Here is a tiny trained network, its code and every weight. The questions are about switching its units off for an input and a target symbol, where a switched-off unit gives its printed mean instead of its output.

import numpy as np


def w(rows, s, z=0):
    codes = np.array(rows[::2]) - 128.0
    scale = np.full(codes.shape[1], s)
    scale[-1] = z or s
    return codes * scale


def norm(h):
    return h / np.sqrt((h * h).mean(-1, keepdims=True) + 1e-5)


def f(y):
    return np.maximum(y, 0)


def softmax(a):
    e = np.exp(a - a.max(-1, keepdims=True))
    return e / e.sum(-1, keepdims=True)


def log_softmax(a):
    a = a - a.max(-1, keepdims=True)
    return a - np.log(np.exp(a).sum(-1, keepdims=True))


def net(x, mask):
    ids = ['αβδεηστω'.index(c) for c in x.split()]
    T = len(ids)
    res = E[ids] + P[:T]
    r = norm(res)
    for j in range(2):
        rows = slice(2 * j, 2 * j + 2)
        q, k, v = (r @ M[0][rows].T for M in (Q, K, V))
        z = softmax(np.where(np.tri(T) > 0, q @ k.T / 2**0.5, -1e9)) @ v
        o = O[0][rows]
        res = res + np.where(mask[j], z, o[:, -1]) @ o[:, :-1]
    y = f(norm(res) @ A[0][:, :-1].T + A[0][:, -1])
    res = res + np.where(mask[2:10], y, B[0][:, -1]) @ B[0][:, :-1]
    return log_softmax(norm(res)[-1] @ U[:, :-1].T + U[:, -1])


Q, K, V, O, A, B = {}, {}, {}, {}, {}, {}
E = w([
[82,140,176,117,82],'α',
[77,135,187,112,92],'β',
[94,78,172,77,118],'δ',
[94,123,163,99,90],'ε',
[108,133,192,105,87],'η',
[254,155,77,10,173],'σ',
[83,90,119,75,190],'τ',
[149,183,84,20,141],'ω',
],0.014)
P = w([
[176,111,44,161,174],'0',
[150,123,246,25,141],'1',
[145,121,66,50,68],'2',
[136,109,240,65,180],'3',
[150,158,77,65,42],'4',
[158,162,248,81,149],'5',
[114,146,86,59,33],'6',
[145,157,207,118,134],'7',
[113,155,81,80,42],'8',
[139,173,207,140,109],'9',
[103,165,89,93,42],'10',
[125,179,177,172,100],'11',
[78,170,54,108,68],'12',
[186,122,198,131,89],'13',
],0.011)
Q[0] = w([
[117,60,9,124,33],'head 1',
[124,137,156,62,94],'head 1',
[90,133,147,77,145],'head 2',
[149,189,151,147,143],'head 2',
],0.014)
K[0] = w([
[209,8,105,255,85],'head 1',
[115,141,58,176,158],'head 1',
[94,66,161,148,120],'head 2',
[126,137,131,99,69],'head 2',
],0.0099)
V[0] = w([
[8,157,128,131,205],'head 1',
[117,209,111,139,113],'head 1',
[131,124,71,128,111],'head 2',
[104,112,143,175,98],'head 2',
],0.015)
O[0] = w([
[31,203,147,235,246,3],'head 1',
[43,99,191,47,210,37],'head 1',
[64,143,113,85,81,44],'head 2',
[242,164,190,101,108,86],'head 2',
],0.011,0.0054)
A[0] = w([
[84,157,145,117,215,253],'neuron 1',
[129,119,40,192,120,5],'neuron 2',
[111,95,2,87,10,142],'neuron 3',
[51,145,139,45,168,16],'neuron 4',
[140,86,221,99,122,99],'neuron 5',
[118,78,118,159,174,173],'neuron 6',
[102,164,81,140,154,126],'neuron 7',
[62,102,133,193,118,171],'neuron 8',
],0.015,0.0025)
B[0] = w([
[160,103,124,110,200,195],'neuron 1',
[142,238,97,96,8,149],'neuron 2',
[63,83,116,177,207,252],'neuron 3',
[74,186,113,40,147,173],'neuron 4',
[122,165,142,167,75,231],'neuron 5',
[135,145,100,179,116,143],'neuron 6',
[224,162,199,162,136,148],'neuron 7',
[187,109,191,96,85,161],'neuron 8',
],0.012)
U = w([
[49,201,163,7,132,39],'α',
[139,133,194,172,216,212],'β',
[62,209,40,205,78,53],'δ',
[41,110,134,175,138,71],'ε',
[161,86,127,75,54,253],'η',
[47,91,155,152,123,113],'σ',
[149,222,164,175,47,103],'τ',
[1,141,159,139,134,161],'ω',
],0.0089,0.0016)

Each question gives the input, a string of symbols that net reads in full, and the target symbol t.
The units are the heads (2 rows each of Q, K, V and O) and the neurons (one row each of A and B). Each row of codes is followed by its name. A weight is (code - 128) times the scale printed after its matrix; where a second scale follows, it is the last column's (O, A, B and U).
mask holds one flag per unit, heads first, then neurons. A switched-off unit (its flag False) gives its mean, the last column of its rows in O or B, instead of its output. The means were averaged over made-up inputs and are rounded, as every weight is.
A unit's drop is (log p(t) with every unit on - log p(t) with that unit switched off) / (log p(t) with every unit on - log p(t) with every unit switched off).
The circuit of an input: a set's keep is (log p(t) with only the set's units on - log p(t) with every unit switched off) / (log p(t) with every unit on - log p(t) with every unit switched off). Starting from all 10 units, units are removed one at a time, each time the one whose removal leaves the highest keep (on an exact tie, the one counted first), for as long as the keep stays at least 0.8.
units of the circuit, in order: the units of the circuit, biggest drop first
top k neurons: the k neurons with the biggest drops, biggest first
drop when u is switched off: that unit's drop, to one decimal
input α σ η σ δ τ σ α δ δ η ω α, target α: units of the circuit, in order : (head 1; neuron 4)
input τ σ ω σ α τ α δ η ω η η α, target τ: units of the circuit, in order : (head 1; neuron 8; neuron 3)
input η η ε δ η β α σ η η α, target η: units of the circuit, in order : (head 1)
input α η ω η η δ η η ε η η τ ε, target α: top 2 neurons : (neuron 4; neuron 3)
input τ α δ τ τ, target τ: units of the circuit, in order : (head 1; neuron 2; neuron 7)
input δ δ α δ σ, target δ: top 2 neurons : (neuron 3; neuron 2)
input δ τ δ β τ η δ α η ω η, target δ: units of the circuit, in order : (head 1; neuron 3)
input δ η β β α τ δ η δ η τ, target δ: units of the circuit, in order : (head 1; neuron 2; neuron 3)
input η τ η α η β ω ε δ ω η β τ ε, target β: units of the circuit, in order : (head 1; neuron 1)
input τ δ α η σ τ ω δ τ ε ω, target τ: top 4 neurons : (neuron 7; neuron 2; neuron 3; neuron 4)
input α η ω δ, target α: top 4 neurons : (neuron 4; neuron 3; neuron 8; neuron 7)
input δ η τ α α η σ δ α ω η, target δ: top 2 neurons : (neuron 2; neuron 3)
input ε ω η σ, target α: units of the circuit, in order : (head 2; head 1; neuron 4)
input η ω η β δ ω ε σ, target α: top neuron : (neuron 3)
input τ η δ β τ δ β β ω η τ, target τ: top 2 neurons : (neuron 2; neuron 3)
input η β α δ τ τ τ β, target β: top 2 neurons : (neuron 1; neuron 5)
input δ δ η η δ α η η α δ, target τ: top 2 neurons : (neuron 3; neuron 5)
input δ α τ η ω δ η η σ δ β, target δ: top 2 neurons : (neuron 2; neuron 3)
input η τ η α, target β: top 3 neurons : (neuron 1; neuron 5; neuron 2)
input η α σ β α β τ ε ω η η η η ω, target α: units of the circuit, in order : (head 1)
input τ ω η, target τ: drop when neuron 3 is switched off : 0.1
